Below is a small trained network, with its code and all its weights. Each question gives an input and a class and asks what happens when units are switched off, that is, made to give their printed mean instead of their output.

import numpy as np


def w(rows, s, z=0):
    codes = np.array(rows[::2]) - 128.0
    scale = np.full(codes.shape[1], s)
    scale[-1] = z or s
    return codes * scale


def f(y):
    return np.maximum(y, 0)


def log_softmax(a):
    a = a - a.max(-1, keepdims=True)
    return a - np.log(np.exp(a).sum(-1, keepdims=True))


def net(x, mask):
    res = np.array(x, float).reshape(1, 6) / 4 @ E
    y = f(res @ A[0][:, :-1].T + A[0][:, -1])
    res = res + np.where(mask, y, B[0][:, -1]) @ B[0][:, :-1]
    return log_softmax(res[-1] @ U[:, :-1].T + U[:, -1])


A, B = {}, {}
E = w([
[143,154,58,132,84,88,167,65,185,113,124,137],'x0',
[151,145,176,86,116,55,164,81,61,109,113,143],'x1',
[128,56,122,193,129,102,97,105,113,111,154,208],'x2',
[145,171,55,110,157,154,130,155,69,104,132,164],'x3',
[206,98,124,90,188,97,109,157,165,98,132,124],'x4',
[147,202,194,164,132,175,199,136,173,2,192,175],'x5',
],0.0074)
A[0] = w([
[118,78,171,112,158,156,93,173,53,155,124,89,36],'n0',
[209,77,99,83,187,79,94,148,155,123,113,100,79],'n1',
[139,120,156,87,123,38,147,86,38,131,120,126,50],'n2',
[123,182,114,57,114,133,133,153,126,154,105,2,54],'n3',
[100,55,183,142,94,76,101,103,181,156,129,60,72],'n4',
[42,142,108,162,78,147,115,87,59,165,107,101,99],'n5',
[124,97,104,106,123,92,127,115,91,154,118,106,51],'n6',
[104,86,62,155,140,185,107,158,176,150,128,104,53],'n7',
[114,74,63,110,125,101,93,127,104,186,107,80,5],'n8',
[110,95,88,146,133,167,116,144,161,144,129,110,74],'n9',
[125,67,110,158,121,106,110,125,109,137,126,180,58],'n10',
[127,51,105,162,121,98,107,123,105,129,126,184,29],'n11',
[139,143,13,108,144,135,105,155,39,124,134,145,99],'n12',
[134,140,18,119,90,67,139,65,185,139,120,111,50],'n13',
],0.014,0.0026)
B[0] = w([
[108,65,204,148,152,144,78,207,60,118,107,133,217],'n0',
[73,87,84,114,21,113,228,169,134,159,206,132,232],'n1',
[154,203,69,118,72,111,3,147,162,151,91,83,225],'n2',
[127,78,62,175,204,114,84,7,119,128,180,168,247],'n3',
[150,157,141,88,175,156,230,95,148,176,13,125,215],'n4',
[111,74,81,95,53,99,217,182,149,144,206,129,230],'n5',
[142,182,169,137,120,127,136,121,133,68,142,148,195],'n6',
[159,194,94,104,70,71,38,120,123,132,94,101,216],'n7',
[143,200,173,159,129,163,141,143,167,26,169,141,254],'n8',
[147,176,107,107,95,109,64,138,128,142,116,108,185],'n9',
[129,97,89,153,181,123,102,59,123,126,169,150,196],'n10',
[119,99,74,148,196,128,100,39,120,129,179,127,207],'n11',
[142,139,174,99,168,148,225,83,172,185,9,111,238],'n12',
[105,58,217,144,168,155,69,219,45,128,113,131,235],'n13',
],0.015,0.0094)
U = w([
[127,94,72,171,192,120,98,42,117,134,170,157,86],'0',
[164,186,89,97,74,90,48,148,132,152,96,72,83],'1',
[148,197,183,165,126,172,161,143,171,10,164,161,252],'2',
[103,65,195,139,150,148,91,204,36,144,104,127,159],'3',
[147,140,144,83,159,156,199,99,162,186,47,116,78],'4',
[89,90,83,98,54,103,194,165,141,152,196,130,85],'5',
],0.011,0.0035)

Each question gives the input, the list of numbers given to net, and the class t.
The units are the neurons (one row each of A and B). Each row of codes is followed by its name. A weight is (code - 128) times the scale printed after its matrix; where a second scale follows, it is the last column's (A, B and U).
mask holds one flag per neuron, in row order. A switched-off neuron (its flag False) gives its mean, the last column of its row in B, instead of its output. The means were averaged over made-up inputs and are rounded, as every weight is.
A unit's drop is (log p(t) with every unit on - log p(t) with that unit switched off) / (log p(t) with every unit on - log p(t) with every unit switched off).
The circuit of an input: a set's keep is (log p(t) with only the set's units on - log p(t) with every unit switched off) / (log p(t) with every unit on - log p(t) with every unit switched off). Starting from the 12 units with the biggest drops (on a tie, the unit counted first), units are removed one at a time, each time the one whose removal leaves the highest keep (on an exact tie, the one counted first), for as long as the keep stays at least 0.8.
units of the circuit, in order: the units of the circuit, biggest drop first
unit that matters most: the unit with the biggest drop
k most important neurons: the k neurons with the biggest drops, biggest first
drop when u is switched off: that unit's drop, to one decimal
input [-1,-8,-2,7,-6,-4], class 1: 3 most important neurons	[n7; n9; n4]
input [8,5,-7,7,1,-1], class 3: 2 most important neurons	[n13; n11]
input [-5,4,1,-2,-2,3], class 3: 2 most important neurons	[n8; n7]
input [-1,-2,1,6,0,-4], class 4: unit that matters most	n12
input [2,1,-8,-7,-8,0], class 0: 3 most important neurons	[n3; n1; n12]
input [-2,5,-5,4,3,5], class 0: units of the circuit, in order	[n8; n12]
input [-6,0,8,-5,-4,-7], class 0: 3 most important neurons	[n11; n10; n13]
input [5,3,7,8,0,5], class 4: 3 most important neurons	[n12; n3; n8]
input [-1,6,0,5,4,-2], class 1: 2 most important neurons	[n2; n4]
input [-1,-6,-7,-1,1,7], class 0: units of the circuit, in order	[n8; n3]
input [-6,2,7,-1,-2,3], class 0: 2 most important neurons	[n13; n11]
input [-6,-3,4,-7,8,7], class 5: units of the circuit, in order	[n8; n1]
input [-7,-6,3,-3,4,4], class 3: 3 most important neurons	[n2; n0; n8]
input [6,2,-3,0,-8,1], class 5: unit that matters most	n5
input [6,-2,-6,5,4,-6], class 0: 3 most important neurons	[n3; n0; n4]
input [-7,0,-4,-4,7,3], class 3: 2 most important neurons	[n0; n5]
input [-3,-5,-1,-5,-6,1], class 5: 2 most important neurons	[n5; n12]
input [-5,-1,1,-7,8,3], class 5: 2 most important neurons	[n1; n12]
input [-7,4,7,-6,-8,7], class 5: 2 most important neurons	[n3; n8]
input [2,-1,-7,6,4,-1], class 0: 2 most important neurons	[n3; n4]
input [2,-1,7,-8,-2,1], class 4: unit that matters most	n4
input [-3,2,2,5,5,4], class 4: units of the circuit, in order	[n8; n13; n3]
input [-2,-4,-8,-4,-3,-7], class 0: drop when n3 is switched off	5.8
input [-2,0,5,0,7,1], class 5: drop when n1 is switched off	1.6
input [-2,-8,-6,-4,-4,3], class 1: drop when n10 is switched off	0.1
input [8,2,-8,-1,-8,1], class 0: drop when n1 is switched off	1.0
input [5,-7,6,-3,-3,-6], class 1: unit that matters most	n7
